Below is a small trained network, with its code and all its weights. Each question gives an input and a class and asks what happens when units are switched off, that is, made to give their printed mean instead of their output.

import numpy as np


def w(rows, s, z=0):
    codes = np.array(rows[::2]) - 128.0
    scale = np.full(codes.shape[1], s)
    scale[-1] = z or s
    return codes * scale


def norm(h):
    return h / np.sqrt((h * h).mean(-1, keepdims=True) + 1e-5)


def f(y):
    return y / 2 * (1 + np.tanh(0.7978845608 * (y + 0.044715 * y**3)))


def log_softmax(a):
    a = a - a.max(-1, keepdims=True)
    return a - np.log(np.exp(a).sum(-1, keepdims=True))


def net(x, mask):
    res = np.array(x, float).reshape(1, 7) / 4 @ E
    u = 0
    for l in range(2):
        y = f(norm(res) @ A[l][:, :-1].T + A[l][:, -1])
        res = res + np.where(mask[u : u + 3], y, B[l][:, -1]) @ B[l][:, :-1]
        u += 3
    return log_softmax(norm(res)[-1] @ U[:, :-1].T + U[:, -1])


A, B = {}, {}
E = w([
[187,116,233,43,114,183,88,81,96,161,43,81],'x0',
[153,81,125,86,1,67,206,73,183,76,157,129],'x1',
[128,106,111,119,135,130,121,123,128,125,131,125],'x2',
[119,103,139,124,131,164,158,126,164,150,170,105],'x3',
[112,110,160,124,130,162,135,141,96,97,150,178],'x4',
[67,195,119,104,161,170,133,45,75,37,148,71],'x5',
[124,167,136,151,100,116,121,150,107,137,89,132],'x6',
],0.0097)
A[0] = w([
[160,98,200,126,228,184,100,115,146,164,70,151,18],'0.n0',
[172,60,101,184,205,93,117,218,186,112,138,127,251],'0.n1',
[129,178,124,3,48,170,124,105,207,3,138,189,58],'0.n2',
],0.006,0.0017)
B[0] = w([
[152,179,62,171,66,95,37,81,52,187,190,111,222],'0.n0',
[70,175,208,204,18,118,92,149,145,95,2,116,254],'0.n1',
[136,109,149,161,47,102,106,210,129,86,79,48,245],'0.n2',
],0.009,0.0043)
A[1] = w([
[250,68,167,124,63,111,169,108,119,167,82,181,2],'1.n0',
[96,128,127,163,187,152,95,213,167,137,99,198,227],'1.n1',
[114,109,160,149,118,153,113,168,140,255,147,188,74],'1.n2',
],0.0068,0.0005)
B[1] = w([
[146,67,178,110,248,126,155,123,143,103,181,212,254],'1.n0',
[137,70,197,197,178,189,89,61,131,147,64,58,197],'1.n1',
[205,113,82,93,169,42,49,88,107,88,84,113,200],'1.n2',
],0.012,0.0049)
U = w([
[149,104,243,152,82,143,84,91,115,87,13,24,252],'0',
[77,206,75,244,188,212,124,129,39,103,171,92,96],'1',
[127,59,118,195,55,92,145,209,236,135,114,253,71],'2',
[41,241,138,137,21,80,203,169,143,68,166,70,8],'3',
[247,141,149,86,126,123,16,113,30,221,101,140,31],'4',
[73,251,125,3,102,233,30,77,22,228,135,75,6],'5',
[209,51,210,79,187,130,184,147,150,151,120,186,95],'6',
],0.0064,0.0033)

Each question gives the input, the list of numbers given to net, and the class t.
The units are the neurons (one row each of A and B). Each row of codes is followed by its name. A weight is (code - 128) times the scale printed after its matrix; where a second scale follows, it is the last column's (A, B and U).
mask holds one flag per neuron, layer by layer. A switched-off neuron (its flag False) gives its mean, the last column of its row in B, instead of its output. The means were averaged over made-up inputs and are rounded, as every weight is.
A unit's drop is (log p(t) with every unit on - log p(t) with that unit switched off) / (log p(t) with every unit on - log p(t) with every unit switched off).
The circuit of an input: a set's keep is (log p(t) with only the set's units on - log p(t) with every unit switched off) / (log p(t) with every unit on - log p(t) with every unit switched off). Starting from all 6 units, units are removed one at a time, each time the one whose removal leaves the highest keep (on an exact tie, the one counted first), for as long as the keep stays at least 0.8.
circuit, biggest first: the units of the circuit, biggest drop first
top k neurons: the k neurons with the biggest drops, biggest first
k most important neurons of layer l: the k neurons of layer l with the biggest drops, biggest first
drop when u is switched off: that unit's drop, to one decimal
input [4,0,0,-4,4,4,-4], class 5: top 2 neurons => [0.n1, 1.n1]
input [-4,-3,-1,-6,7,-2,-3], class 0: circuit, biggest first => [1.n1]
input [4,-2,-6,-6,5,-1,1], class 4: top 2 neurons => [0.n0, 0.n1]
input [8,7,6,0,8,-6,-1], class 6: top 2 neurons => [1.n0, 0.n1]
input [-8,-8,-1,-4,-8,-6,4], class 0: circuit, biggest first => [1.n1, 0.n1]
input [-4,-1,-7,-4,7,-1,-7], class 0: 2 most important neurons of layer 1 => [1.n1, 1.n0]
input [8,7,4,-4,2,0,-6], class 6: top 2 neurons => [1.n0, 0.n1]
input [-3,-8,-5,8,-7,-8,3], class 0: top 2 neurons => [0.n1, 1.n1]
input [7,-5,-5,4,3,2,-8], class 5: 2 most important neurons of layer 1 => [1.n0, 1.n1]
input [5,0,8,-5,-2,7,6], class 5: circuit, biggest first => [0.n1, 1.n1]
input [7,2,6,-3,5,-3,-1], class 6: top 2 neurons => [1.n0, 0.n1]
input [3,-3,-1,-2,8,6,1], class 5: 2 most important neurons of layer 1 => [1.n0, 1.n1]
input [4,1,5,3,-3,-5,0], class 6: drop when 1.n0 is switched off => 1.3
input [-5,-7,-8,6,8,-6,8], class 0: drop when 1.n1 is switched off => 0.3
input [5,4,5,-2,-3,-7,2], class 6: drop when 1.n0 is switched off => 0.6
input [6,0,7,2,-7,3,1], class 5: most important neuron of layer 0 => [0.n1]
input [-1,-6,-8,-1,-3,-3,-7], class 0: drop when 0.n1 is switched off => 1.1
